Below are the code and all the weights of a small trained network. Each question names an input and a class and asks about switching units off, where a switched-off unit gives its printed mean instead of its output.

import numpy as np


def w(rows, s, z=0):
    codes = np.array(rows[::2]) - 128.0
    scale = np.full(codes.shape[1], s)
    scale[-1] = z or s
    return codes * scale


def f(y):
    return np.maximum(y, 0)


def log_softmax(a):
    a = a - a.max(-1, keepdims=True)
    return a - np.log(np.exp(a).sum(-1, keepdims=True))


def net(x, mask):
    res = np.array(x, float).reshape(1, 8) / 4 @ E
    y = f(res @ A[0][:, :-1].T + A[0][:, -1])
    res = res + np.where(mask, y, B[0][:, -1]) @ B[0][:, :-1]
    return log_softmax(res[-1] @ U[:, :-1].T + U[:, -1])


A, B = {}, {}
E = w([
[30,147,165,150,186,204,149,189],'x0',
[126,130,127,128,129,128,124,124],'x1',
[142,218,147,68,34,185,144,153],'x2',
[181,52,113,32,177,222,124,129],'x3',
[126,126,127,129,126,127,131,128],'x4',
[120,172,190,82,185,100,214,36],'x5',
[126,130,128,126,129,128,123,126],'x6',
[145,80,255,108,112,91,91,166],'x7',
],0.0062)
A[0] = w([
[121,127,99,147,105,137,61,168,98],'n0',
[131,76,77,176,119,125,68,173,135],'n1',
[89,171,140,217,100,53,125,139,66],'n2',
[149,199,133,77,58,172,122,165,6],'n3',
[150,83,254,126,145,104,86,164,105],'n4',
[46,138,168,143,191,193,147,187,91],'n5',
[124,144,170,94,196,106,181,39,86],'n6',
[161,92,123,80,155,176,119,123,97],'n7',
[150,78,123,82,158,179,116,120,60],'n8',
[222,113,96,99,83,61,105,75,90],'n9',
[114,45,98,175,218,71,101,117,1],'n10',
[112,162,3,156,176,168,154,86,85],'n11',
[157,80,111,75,172,175,118,140,42],'n12',
[116,137,160,109,138,112,162,67,91],'n13',
[154,94,114,145,140,97,125,108,61],'n14',
[126,117,164,129,119,124,112,134,88],'n15',
[168,113,117,127,114,108,128,103,145],'n16',
[99,110,137,159,176,137,113,132,90],'n17',
[125,101,89,121,96,145,73,171,136],'n18',
],0.012,0.00086)
B[0] = w([
[138,117,132,130,204,124,174,161,201],'n0',
[156,130,153,143,190,149,205,193,230],'n1',
[56,145,123,157,170,39,138,29,227],'n2',
[159,154,219,123,54,186,173,85,226],'n3',
[190,95,23,36,75,56,126,145,231],'n4',
[105,97,95,164,143,207,3,152,236],'n5',
[159,128,154,161,197,154,208,220,226],'n6',
[79,155,130,167,136,66,128,80,209],'n7',
[80,149,132,161,141,62,137,71,212],'n8',
[71,101,96,159,151,204,13,163,237],'n9',
[149,181,218,111,24,204,161,86,237],'n10',
[190,76,63,32,71,42,103,154,254],'n11',
[74,155,132,161,148,60,143,64,221],'n12',
[148,110,129,141,178,136,172,172,182],'n13',
[123,146,149,120,99,173,101,114,168],'n14',
[145,117,94,102,117,113,126,131,154],'n15',
[115,124,115,138,135,162,80,136,171],'n16',
[126,150,153,128,95,179,99,116,176],'n17',
[150,128,135,135,188,129,184,176,211],'n18',
],0.017,0.0081)
U = w([
[162,123,147,153,231,136,208,213,64],'0',
[26,166,120,167,153,31,128,34,147],'1',
[191,80,46,23,63,62,102,146,84],'2',
[68,102,103,162,136,216,2,155,75],'3',
[150,187,219,113,31,196,155,91,254],'4',
],0.0083,0.002)

Each question gives the input, the list of numbers given to net, and the class t.
The units are the neurons (one row each of A and B). Each row of codes is followed by its name. A weight is (code - 128) times the scale printed after its matrix; where a second scale follows, it is the last column's (A, B and U).
mask holds one flag per neuron, in row order. A switched-off neuron (its flag False) gives its mean, the last column of its row in B, instead of its output. The means were averaged over made-up inputs and are rounded, as every weight is.
A unit's drop is (log p(t) with every unit on - log p(t) with that unit switched off) / (log p(t) with every unit on - log p(t) with every unit switched off).
The circuit of an input: a set's keep is (log p(t) with only the set's units on - log p(t) with every unit switched off) / (log p(t) with every unit on - log p(t) with every unit switched off). Starting from the 12 units with the biggest drops (on a tie, the unit counted first), units are removed one at a time, each time the one whose removal leaves the highest keep (on an exact tie, the one counted first), for as long as the keep stays at least 0.8.
units of the circuit, in order: the units of the circuit, biggest drop first
unit that matters most: the unit with the biggest drop
k most important neurons: the k neurons with the biggest drops, biggest first
drop when u is switched off: that unit's drop, to one decimal
input [5,-1,-7,4,2,1,-1,4], class 4: units of the circuit, in order	[n10]
input [7,-5,-7,2,7,6,5,-4], class 3: 4 most important neurons	[n5; n3; n1; n17]
input [-8,1,-8,6,7,5,1,-2], class 3: 3 most important neurons	[n9; n3; n16]
input [7,-4,8,-5,4,8,-6,2], class 0: 3 most important neurons	[n6; n10; n13]
input [2,-1,0,-6,6,-7,2,0], class 0: 2 most important neurons	[n1; n0]
input [-3,-1,-3,-7,5,7,7,3], class 0: 3 most important neurons	[n6; n13; n12]
input [-8,-8,-6,7,6,-3,-8,-7], class 3: 2 most important neurons	[n9; n4]
input [0,6,-2,-3,-8,-3,-6,-4], class 2: 2 most important neurons	[n11; n6]
input [-7,-4,-8,4,5,3,-6,-6], class 4: 2 most important neurons	[n10; n5]
input [5,-5,-6,3,-7,-4,-2,-5], class 4: 2 most important neurons	[n10; n4]
input [7,0,0,-7,3,8,-3,4], class 0: 3 most important neurons	[n6; n13; n9]
input [8,0,8,1,7,7,8,-6], class 3: 2 most important neurons	[n5; n10]
input [-8,3,5,-7,-7,3,4,-1], class 3: 4 most important neurons	[n9; n12; n8; n7]
input [8,-7,8,1,2,6,5,-8], class 2: unit that matters most	n11
input [-1,1,-6,7,-6,1,6,3], class 1: 3 most important neurons	[n12; n8; n7]
input [3,-5,8,4,-6,-7,-1,-3], class 4: 2 most important neurons	[n3; n6]
input [4,-5,2,4,5,-2,8,2], class 1: 2 most important neurons	[n9; n12]
input [2,7,1,6,-3,-5,-1,7], class 2: drop when n2 is switched off	1.7
input [-1,0,4,8,-6,-7,1,-7], class 1: drop when n6 is switched off	0.5
input [8,-7,5,0,4,0,-1,-7], class 3: units of the circuit, in order	[n5]
input [4,-4,-8,-6,-8,1,1,-7], class 4: drop when n4 is switched off	0.6
input [2,7,8,8,3,-4,-5,0], class 1: drop when n7 is switched off	0.5
